Each row has a name. Each piece below is followed by the name of the row it came from. Each question is about the rows just above it.

D: [ 89 110 181 140 100  36 128 126  92 141 122  97 148  90  84 148 104 105
 158 118 100 131 144]
F: [120 145  81 107 133  96 120 114  91 136 144 190 150 146 115 152 114  98
  93 122 169 162 158]
P: [ 90 120 160 149 165  64 137 155 147 152 158 128 160 157 101 167 147 142
 140 125 110 122 137]
U: [103 159 110 127 144 139  90  84 148  92 128 141 122  97 126 148 181 148
 113 147 151 153 114]
Where do [128 126  92 141 122  97 148  90  84 148] appear?	D
Which row holds [103 159 110 127 144]?	U
The row with [139  90  84 148  92 128 141 122  97] is	U
The row with [128 141] is	U

Q: [184 173 131 169 174 153 122 103 112]
S: [140  83 108 120 196 199 117 108 127]
N: [208 178  76 129 180 102 129 158 130]
H: [128 128 124 119 108 137 129 127 126]
J: [210  55 116 100 209 121 121 186 163]
X: [140  83 108 120 108 137 129 116 129]
T: [154 136 153 152 144 146 111  72 115]
Z: [107 102 141 107  93 158  91  95 203]
L: [134 209 186 100  55 116 121 121 168]
Where do [100 209 121] appear?	J
[102 141 107  93 158]	Z
[209 186 100  55 116 121 121]	L
Where do [136 153 152 144 146 111  72 115] appear?	T

E: [ 79 106  93 209 140 128 106 177 156  80  51  51  75  56 138  77 102 102
 117  51 118 101 115 187  88  62  54  70 211  67 156 114  53 207  73 215
 173 110 210 131 105 128  60 150]
A: [ 93 209 140 125 106 177 156  80  51  51  75  56 137  96 137  92  93  73
  71 177 111 156 212  90 151  63  57 134  97 192  51 184 135  36  84 143
 159 143 120 119 161  49 111 180]
Y: [ 59 123 163 179  55 120 118 109  68 202 220  66 169  37 204 199  54  78
 201  71  59 166 209 131 186 147  72 177 193 163 112 161 142 124  52  40
  67 184  78  77 200  95  49 136]
V: [142 162 149  60 120 118  55 199 194  69  95 200 137  96 137  92  93  73
  71 177 111 156 212  90 151  63  57 134  97 192  51 184 135  36  84 143
 159 143 120 119 161  49 111 180]
[120 118  55]	V
[ 93 209 140 128 106 177 156  80  51  51  75  56]	E
[142 162 149  60 120 118  55 199 194  69  95 200 137  96 137  92  93  73
  71 177 111 156 212  90 151  63  57 134  97 192  51 184 135  36  84 143
 159 143 120 119 161  49 111 180]	V

K: [146 166  74 148 126 141 140 121 100 126 121 145 144 100 137 112 128 136
 124 135 137 170 150 146 123 146 118  68  63 115  95 141]
G: [162 135 123 146 166  74 146 123 118 144 128 146 186 172 139 131 155 105
 126 149  81 129  86  94 119 131 105 174  93 145  70 118]
M: [153 109 150 129 158  61 136 131 121 186 172 139 106 148 147 137 132 125
 132 118 123 182 142 114 154 124 136 175 135 144  62 128]
B: [ 62 106 126 131 145 113 109  76 149 130 139 112 138  82 112 139  94  70
 134  79 146 156  88 144 143 150 101 146 141 143 111 129]
[ 74 148 126] is in which row?	K
[146 166  74 146] is in which row?	G
Which row holds [129  86  94 119]?	G

rafov: [118 129 123 186 100 133 122 151 131 115  85 111 126  89 117 136 154 144
 115 115  84]
Rar: [ 87 111 163 125 130 161 130 131 161 127 108  82 122  79 130 126  95 126
 147 125 102]
kido: [151 122 131 122 160 126  76 133 147  79  82 130 122 126 108  95 161 126
 127 134 139]
Zus: [141 112 118 117  91 133 178  88 108 180 148 138 128 132 146 140 110 120
 154 111 106]
zer: [ 96 140 134 113 117 165 146 115 145 142 127 136 194 138 122 111 125 143
 140 111 154]
gur: [122 148 140 174 136 126 105 162 136  71 122  88 132 106 119 112 117 125
  92 138 150]
Bap: [139 117 130 132  88 170 141 138 149  96 113 178 120 133 167 135 143 148
 148 155 102]
Turob: [161 138  96 141 117  93 121 154 126  84 135 123 111 143 125 122 194 138
 113 146 124]
Gunob: [142 113 118 115  93 132 178  86 107 179 152 137 128 134 147 137 107 117
 154 111 111]
Which row holds [111 143 125 122 194 138]?	Turob
[147  79  82 130 122 126 108  95 161 126 127]	kido

buf: [116 140 145 154 109 141  57]
Kidu: [128 113  68 138 133  84 102]
losel: [124 116 142 128 122 147 176]
bas: [131  79  76 141 127  93 168]
rezad: [138 127 195 130 140 117  80]
Gagut: [126 104 148 119 131  84 188]
Pobo: [112 160 115 113 122 106 131]
sife: [140 157  83 109  96 140 117]
daron: [120 201 159 123 122 119  88]
mafas: [131 109 157  83 140 117  96]
Mev: [137 177  76 146 129 161 120]
kunob: [124 116 142 128 122 147 129]
[140 157  83 109  96] is in which row?	sife
Which row holds [140 117  96]?	mafas
[ 68 138 133]	Kidu

Kad: [ 99 114  70  44 116 133 118 118  98 120 110 107 133 125 146 117 126  96
 136 137 103 129 118]
falog: [146 153 141 172 140 134 118 122 164 146 143 143 105 119 133 136 130 142
 140 118 142  99 125]
gined: [179 104 135 203 164 149 113 161 119 207 148 199 130 117 123  89 133 157
 144 130 176 128 123]
tur: [ 91 133 137 136 114 112 141 140 125  83 125  96 137 121 124 116 128 128
 109 140 107 129 153]
funa: [ 99 114  70  44 116 154 118 118  98 120 110 107 133 125 146 117 126  96
 117 137 103 129 118]
val: [106 125 158 118 122 125 115 118 161 112 118 130 132 139 136 128 120 120
 124 126 136 141 111]
tudu: [162  97  81 161 115 152 141 124 103 126 150 114 120  98 127 108 140 148
 121 133 112 129 127]
Sipa: [115 145 119 108 127 115 105 112 144 102 116 106 129 153 127 115 129 119
 140 150 120 124 108]
Bobit: [105 142 165  96 124 156 144 126 112  48 124 130 158 118 129 100 128 110
  99 175  92 172 145]
Lam: [148 112 108 174 116 143 122 142 149  98 137  97 127 123 132 105 143 144
 136 113 110 131 118]
Kiset: [150 111 134 153 133 115 127 163 135 125 111 122 161 134 125 130 118 136
 113 168 122 160 115]
zas: [ 99 114  70  44 116 154 118 118  98 120 110 107 133 125 146 117 126  96
 136 137 103 129 118]
[ 89 133] is in which row?	gined
[137  97 127 123 132 105 143 144 136 113]	Lam

pibif: [127 129 128 128 127 129 128 130 129 129 129 127 130 127 128]
lek: [126 124 126 128 127 127  89 157 118 108 199 123 129 128 128]
Fuvo: [125 128 122 138 147 135 118 199  89 123 157 136 182 124 166]
kipa: [125 128 122 138 147 135 118 199  89 123 157 108 119 142 171]
ker: [129 127 128 127 129 128 130 129 129 129 127 130 129 127 126]
zigap: [161 213 117 132 119 160 111 128 126 111 153 114 131 130  96]
[126 124 126 128]	lek
[129 128 128 127 129 128 130 129 129 129 127 130]	pibif
[153 114 131]	zigap
[118 199  89 123 157 108] is in which row?	kipa
[124 126 128 127 127  89 157 118]	lek
The row with [128 128 127 129 128 130 129 129 129 127 130] is	pibif
Where do [127 127  89 157] appear?	lek

R: [140 158 131 152  91 131 172 186  68 155  56  69 143  70 192 169 116 151
 175 198  94 152  72 157 178  64 186  94 135 134  69  97 168  88 118  60
 190 195 100 143 169 116  94 199 165 130  96  75  91 154  61  68 124]
C: [108 143 163 172 161 119 100  58 107 120  76  80  56 132 126  78  57 197
 120 164  85  80 162  86 121 152 170 108  80  84 126 127  91 104 116  75
 102 126  66 174 171 110 155 194 157 157 159 140 155 135 155 194 186]
W: [175  84 196 152  91 131 172 186  68 155  56  69 143  70 192 169 116 151
 175 198  94 152  72 157 178  64 186  94 135 134  69  97 168  88 118  60
 190 195 100 143 169 116  94 199 165 130 140 159 131  63  90  64 134]
[130 140]	W
[140 159]	W
Which row holds [140 159 131]?	W
[140 158 131 152  91 131 172 186  68 155  56  69 143  70 192 169 116 151
 175 198  94 152  72 157 178  64 186  94 135 134  69  97 168  88 118  60
 190 195 100 143 169 116  94 199 165 130  96  75  91 154  61  68 124]	R
Where do [175  84 196 152  91 131 172 186  68 155  56  69 143  70 192 169 116 151
 175 198  94 152  72 157 178  64 186  94 135 134  69  97 168  88 118  60
 190 195 100 143 169 116  94 199 165 130 140 159 131  63  90  64 134] appear?	W
Where do [164  85  80 162  86 121 152 170 108] appear?	C

zuze: [150 141 125 128 108 114 121 127 149 146]
Vulez: [117 141 125 125 128 128 149  97 128  64]
gona: [117 141 125 128 108 114 121 102 163 145]
Pom: [114 121 128 128 127 100 134 152 112 122]
vubu: [157 116 131 116 150 110 167 206 100 102]
mas: [ 90 160 129 128 125 128  97  64 128 149]
[128 127 100 134 152] is in which row?	Pom
[114 121 127]	zuze
The row with [128 125 128  97  64 128 149] is	mas
[116 131 116 150 110 167 206 100] is in which row?	vubu

Mif: [131 136 135 128 134 130 135 122 119 117 129 132 121 123 128 135 134 119
 124 130 139 132 138 133 138 131 129 106 132 115 126 137 128 134 150 134
 114 102 129 142 130 126 134 121 125 131 117 137 112 141 138 131 143 117
 144 139]
kal: [136 144 134 158  99 111 117 141 110 131 141  99  93  67 139 148 118 159
  89 141 120 147 131 111 131 151 147 122 128 137 123 153 165 123 170 163
 116  82 107 210 131  86 126 131 100 116 119 166 109 141 135 173 151 134
 162 109]
fam: [135 142 141 145 109 114 119 135 120 110 140 110  94  71 126 154 142 168
 106 122 116 140 128 121 132 159 156 115 136 118 115 153 160 132 166 160
 106  84 107 194 127 107 130 127 123 105 115 161 106 154 140 164 156 127
 149 134]
Vof: [132 124 136 128 121 130 118 127 131 128 130 120 114 108 131 128 127 138
 127 120 120 126 126 124 131 139 135 136 139 129 125 122 138 134 125 121
 124 120 118 140 138 127 126 140 128 110 126 138 118 127 127 140 128 134
 127 128]
famon: [130 133 127 133 122 135 140 127 117 115 119 139 168 177 110 108 115 110
 136 140 136 122 133 122 131 112 105 131 103 139 144 139 101 118 120 133
 131 162 141  79 129 125 126 103 115 147 133 117 154 106 128 110 106 105
 117 116]
Fil: [141 143 127 147 133 127 129 136 134 116 118 129 152 159 104 117 117 124
 141 141 114 120 134 121 126 110 121 134 116 130 154 127 105 130 111 141
 137 173 131  95 135 135 114 118 122 131 133 108 147 113 116 108 103 119
 112 111]
Febe: [142 143 126 146 123 117 134 134 124 120 121 122 145 136 119 129 117 136
 121 144 126 131 128 123 127 114 131 134 116 140 144 140 112 127 121 154
 135 150 128 132 128 115 120 116 120 133 128 119 144 119 115 121 121 127
 124 105]
kugud: [127 134 137 134 121 120 117 136 131 106 138 115 101  80 127 155 147 156
 122 116 125 139 127 134 129 146 149 112 138 113 120 147 155 140 162 141
 117  88 116 181 126 116 136 135 134 103 121 150 105 156 142 152 148 126
 134 144]
deni: [118 113 119 121 140 133 120 111 142 149 133 129 106 121 137 130 128 115
 124 130 126 116 121 133 121 130 135 130 142 133 114 121 141 128 125 122
 133 110 123 133 118 127 130 145 132 136 130 134 116 134 122 124 137 149
 139 120]
ponat: [131 120 141 122  95 121 119 137 107 129 134 111 108  97 137 127 127 150
 111 123 123 136 131 121 139 151 139 121 137 135 122 147 152 115 157 118
 114  95 126 182 129  98 141 133 119 100 121 157 118 140 145 157 149 124
 143 135]
nam: [113 123 126 130 123 120 115 133 126 135 149 106  79  63 149 154 134 134
 106 121 132 143 133 131 131 161 141 110 143 110 101 131 174 132 175 137
 109  55 114 195 130 109 138 138 120 124 120 161  89 157 150 162 158 135
 167 141]
nol: [107 122 116 101 108 131 137 143  99  94 123 135 150 165 116 100 147 147
 155 119 134 133 130 139 150 129 122 122 129 131 131 150 112 117 149  98
 107 126 156 114 124 137 156 102 140 113 126 134 157 130 152 124 123  86
 109 155]
The row with [100 147 147 155 119 134 133] is	nol
[156 115]	fam
[124 141 141 114 120 134 121 126 110 121 134]	Fil
Which row holds [131 139 135]?	Vof
[106 122 116]	fam

Veb: [147 111 143 125  93 208]
sefan: [133 125 158  93 143 208]
nado: [133 147 144 111  92 208]
The row with [111 143 125  93 208] is	Veb
Where do [144 111] appear?	nado
[147 144 111  92 208]	nado
[111  92]	nado
[158  93 143]	sefan

Vuver: [140 143 133 145 124]
Tad: [165 172 135 111 154]
tekad: [126 126 128 127 128]
peras: [120 122 129 149 108]
bok: [200 202 102  53 172]
Selo: [120 122 129 149 120]
[120 122 129 149 120] is in which row?	Selo
[140 143] is in which row?	Vuver

sug: [194 128 128 129 194 195 127 193 128 129 127 129 128 195 128 127 193]
pimit: [129 128 195 129 194 195 127 193 128 194 127 194 128 195 128 127 193]
Pozit: [129 128 128 129 194 195 127 193 128 129 127 194 128 195 128 127 193]
rumu: [194 128 128 129 194 195 127 193 128 194 127 129 128 195 128 127 193]
ped: [129 128 128 129 194 128 127 129 128 194 194 129 128 128 194 194 193]
kipu: [129 128 128 129 194 195 127 193 128 194 194 129 128 128 128 194 193]
gasim: [128 127 128 195 129 128 194 129 195 129 194 194 194 195 194 194 128]
Gam: [129 128 128 129 194 128 127 193 128 194 127 129 128 128 128 127 193]
[194 128 128 129 194 195 127 193 128 194 127 129 128 195 128 127 193]	rumu
[127 129 128 194 194]	ped
[129 128 128 129 194 195 127 193 128 129 127 194 128 195 128 127 193]	Pozit

